Below is a small trained network, with its code and all its weights. Each question gives an input and a target symbol and asks what happens when units are switched off, that is, made to give their printed mean instead of their output.

import numpy as np


def w(rows, s, z=0):
    codes = np.array(rows[::2]) - 128.0
    scale = np.full(codes.shape[1], s)
    scale[-1] = z or s
    return codes * scale


def f(y):
    return y / 2 * (1 + np.tanh(0.7978845608 * (y + 0.044715 * y**3)))


def softmax(a):
    e = np.exp(a - a.max(-1, keepdims=True))
    return e / e.sum(-1, keepdims=True)


def log_softmax(a):
    a = a - a.max(-1, keepdims=True)
    return a - np.log(np.exp(a).sum(-1, keepdims=True))


def net(x, mask):
    ids = ['αβδηλμξσφω'.index(c) for c in x.split()]
    T = len(ids)
    res = E[ids] + P[:T]
    u = 0
    for l in range(3):
        q, k, v = (res @ M[l].T for M in (Q, K, V))
        z = softmax(np.where(np.tri(T) > 0, q @ k.T / 2**0.5, -1e9)) @ v
        res = res + np.where(mask[u], z, O[l][:, -1]) @ O[l][:, :-1]
        u += 1
        y = f(res @ A[l][:, :-1].T + A[l][:, -1])
        res = res + np.where(mask[u : u + 4], y, B[l][:, -1]) @ B[l][:, :-1]
        u += 4
    return log_softmax(res[-1] @ U[:, :-1].T + U[:, -1])


Q, K, V, O, A, B = {}, {}, {}, {}, {}, {}
E = w([
[94,171,133],'α',
[207,180,255],'β',
[142,133,14],'δ',
[42,133,107],'η',
[13,170,100],'λ',
[204,213,163],'μ',
[188,243,225],'ξ',
[150,50,130],'σ',
[163,54,97],'φ',
[82,83,193],'ω',
],0.0074)
P = w([
[164,2,192],'0',
[142,183,118],'1',
[146,190,102],'2',
[143,182,89],'3',
[141,178,88],'4',
[146,184,80],'5',
[145,174,81],'6',
[144,180,77],'7',
[146,180,75],'8',
[141,167,93],'9',
],0.0034)
Q[0] = w([
[61,118,167],'0.h1',
[231,129,250],'0.h1',
],0.016)
K[0] = w([
[147,199,139],'0.h1',
[207,94,5],'0.h1',
],0.015)
V[0] = w([
[71,85,141],'0.h1',
[189,88,1],'0.h1',
],0.0077)
O[0] = w([
[94,78,86,48],'0.h1',
[192,254,66,3],'0.h1',
],0.0074,0.00046)
A[0] = w([
[170,2,84,207],'0.n1',
[24,32,58,66],'0.n2',
[8,162,40,182],'0.n3',
[73,228,73,250],'0.n4',
],0.0096,0.002)
B[0] = w([
[36,86,213,238],'0.n1',
[165,208,12,219],'0.n2',
[176,30,96,216],'0.n3',
[89,108,213,250],'0.n4',
],0.011,0.0019)
Q[1] = w([
[127,76,177],'1.h1',
[251,125,94],'1.h1',
],0.026)
K[1] = w([
[188,119,233],'1.h1',
[254,254,59],'1.h1',
],0.017)
V[1] = w([
[177,142,104],'1.h1',
[8,210,85],'1.h1',
],0.014)
O[1] = w([
[97,185,69,34],'1.h1',
[254,39,110,3],'1.h1',
],0.0099,0.0031)
A[1] = w([
[111,117,246,4],'1.n1',
[79,113,4,137],'1.n2',
[113,77,252,221],'1.n3',
[31,72,130,155],'1.n4',
],0.012,0.0036)
B[1] = w([
[138,92,233,189],'1.n1',
[162,40,253,151],'1.n2',
[38,94,92,254],'1.n3',
[166,189,101,212],'1.n4',
],0.015,0.0086)
Q[2] = w([
[64,26,2],'2.h1',
[179,162,91],'2.h1',
],0.0097)
K[2] = w([
[94,10,164],'2.h1',
[171,125,117],'2.h1',
],0.014)
V[2] = w([
[121,136,9],'2.h1',
[6,99,40],'2.h1',
],0.011)
O[2] = w([
[5,53,111,17],'2.h1',
[26,115,255,248],'2.h1',
],0.0077,0.012)
A[2] = w([
[152,150,123,240],'2.n1',
[1,216,10,255],'2.n2',
[44,57,29,255],'2.n3',
[141,195,64,56],'2.n4',
],0.01,0.0041)
B[2] = w([
[126,168,161,194],'2.n1',
[82,110,3,253],'2.n2',
[218,84,88,183],'2.n3',
[189,78,179,194],'2.n4',
],0.021,0.0056)
U = w([
[133,55,87,45],'α',
[52,214,90,13],'β',
[148,196,66,231],'δ',
[189,143,83,216],'η',
[226,119,174,105],'λ',
[123,79,112,109],'μ',
[133,254,166,167],'ξ',
[109,137,223,92],'σ',
[103,118,146,254],'φ',
[160,11,195,33],'ω',
],0.0058)

Each question gives the input, a string of symbols that net reads in full, and the target symbol t.
The units are the heads (2 rows each of Q, K, V and O) and the neurons (one row each of A and B). Each row of codes is followed by its name. A weight is (code - 128) times the scale printed after its matrix; where a second scale follows, it is the last column's (O, A, B and U).
mask holds one flag per unit, layer by layer, with each layer's heads first. A switched-off unit (its flag False) gives its mean, the last column of its rows in O or B, instead of its output. The means were averaged over made-up inputs and are rounded, as every weight is.
A unit's drop is (log p(t) with every unit on - log p(t) with that unit switched off) / (log p(t) with every unit on - log p(t) with every unit switched off).
The circuit of an input: a set's keep is (log p(t) with only the set's units on - log p(t) with every unit switched off) / (log p(t) with every unit on - log p(t) with every unit switched off). Starting from the 12 units with the biggest drops (on a tie, the unit counted first), units are removed one at a time, each time the one whose removal leaves the highest keep (on an exact tie, the one counted first), for as long as the keep stays at least 0.8.
circuit, biggest first: the units of the circuit, biggest drop first
unit that matters most: the unit with the biggest drop
top k neurons: the k neurons with the biggest drops, biggest first
top k neurons in layer l: the k neurons of layer l with the biggest drops, biggest first
input σ λ α, target σ: top 2 neurons : [1.n1 1.n3]
input β β μ δ φ α, target β: top 4 neurons : [1.n4 0.n2 1.n3 2.n2]
input β δ λ β β β μ β β β, target λ: top 3 neurons in layer 1 : [1.n3 1.n2 1.n4]
input α η σ, target α: unit that matters most : 0.n4
input ξ ω λ δ η σ η λ ω η, target ω: circuit, biggest first : [1.n2 0.n2 0.n3 0.h1]
input ω ξ ω ξ β η φ, target ω: top 2 neurons in layer 2 : [2.n3 2.n2]
input η λ ω β β φ σ β η φ, target η: top 3 neurons in layer 1 : [1.n2 1.n4 1.n3]
input β σ σ σ, target β: top 3 neurons in layer 1 : [1.n4 1.n3 1.n2]
input σ ξ φ σ, target σ: circuit, biggest first : [2.h1 1.n3 0.n1]
input β σ φ ξ ω η λ ω, target β: top 4 neurons : [1.n4 0.n2 2.n2 1.n3]
input η λ σ β φ β φ σ α μ, target δ: top 4 neurons : [0.n1 1.n1 1.n2 2.n2]
input λ λ η σ η η μ σ, target λ: top 2 neurons in layer 1 : [1.n2 1.n3]
input σ φ μ η ξ σ μ λ, target σ: circuit, biggest first : [1.n3 0.n1 2.h1 1.h1]
input σ δ η, target σ: circuit, biggest first : [0.n1 1.n3 2.h1 1.h1]
input β σ σ β, target δ: circuit, biggest first : [0.n1 1.h1 2.h1 1.n3]
input σ δ β δ φ δ ξ β, target λ: circuit, biggest first : [1.n3 0.h1 2.h1 2.n4]
input α μ ξ β β η α λ σ, target α: unit that matters most : 0.n1
input δ β σ λ λ β φ ξ σ, target δ: top 2 neurons in layer 0 : [0.n1 0.n2]
input ξ σ β σ α φ ξ δ ω, target ξ: top 3 neurons : [1.n1 0.n2 0.n3]
input ω σ β μ, target δ: top 2 neurons in layer 1 : [1.n2 1.n1]
input σ ω β φ σ λ β σ, target σ: circuit, biggest first : [2.h1 0.n1 1.n3]
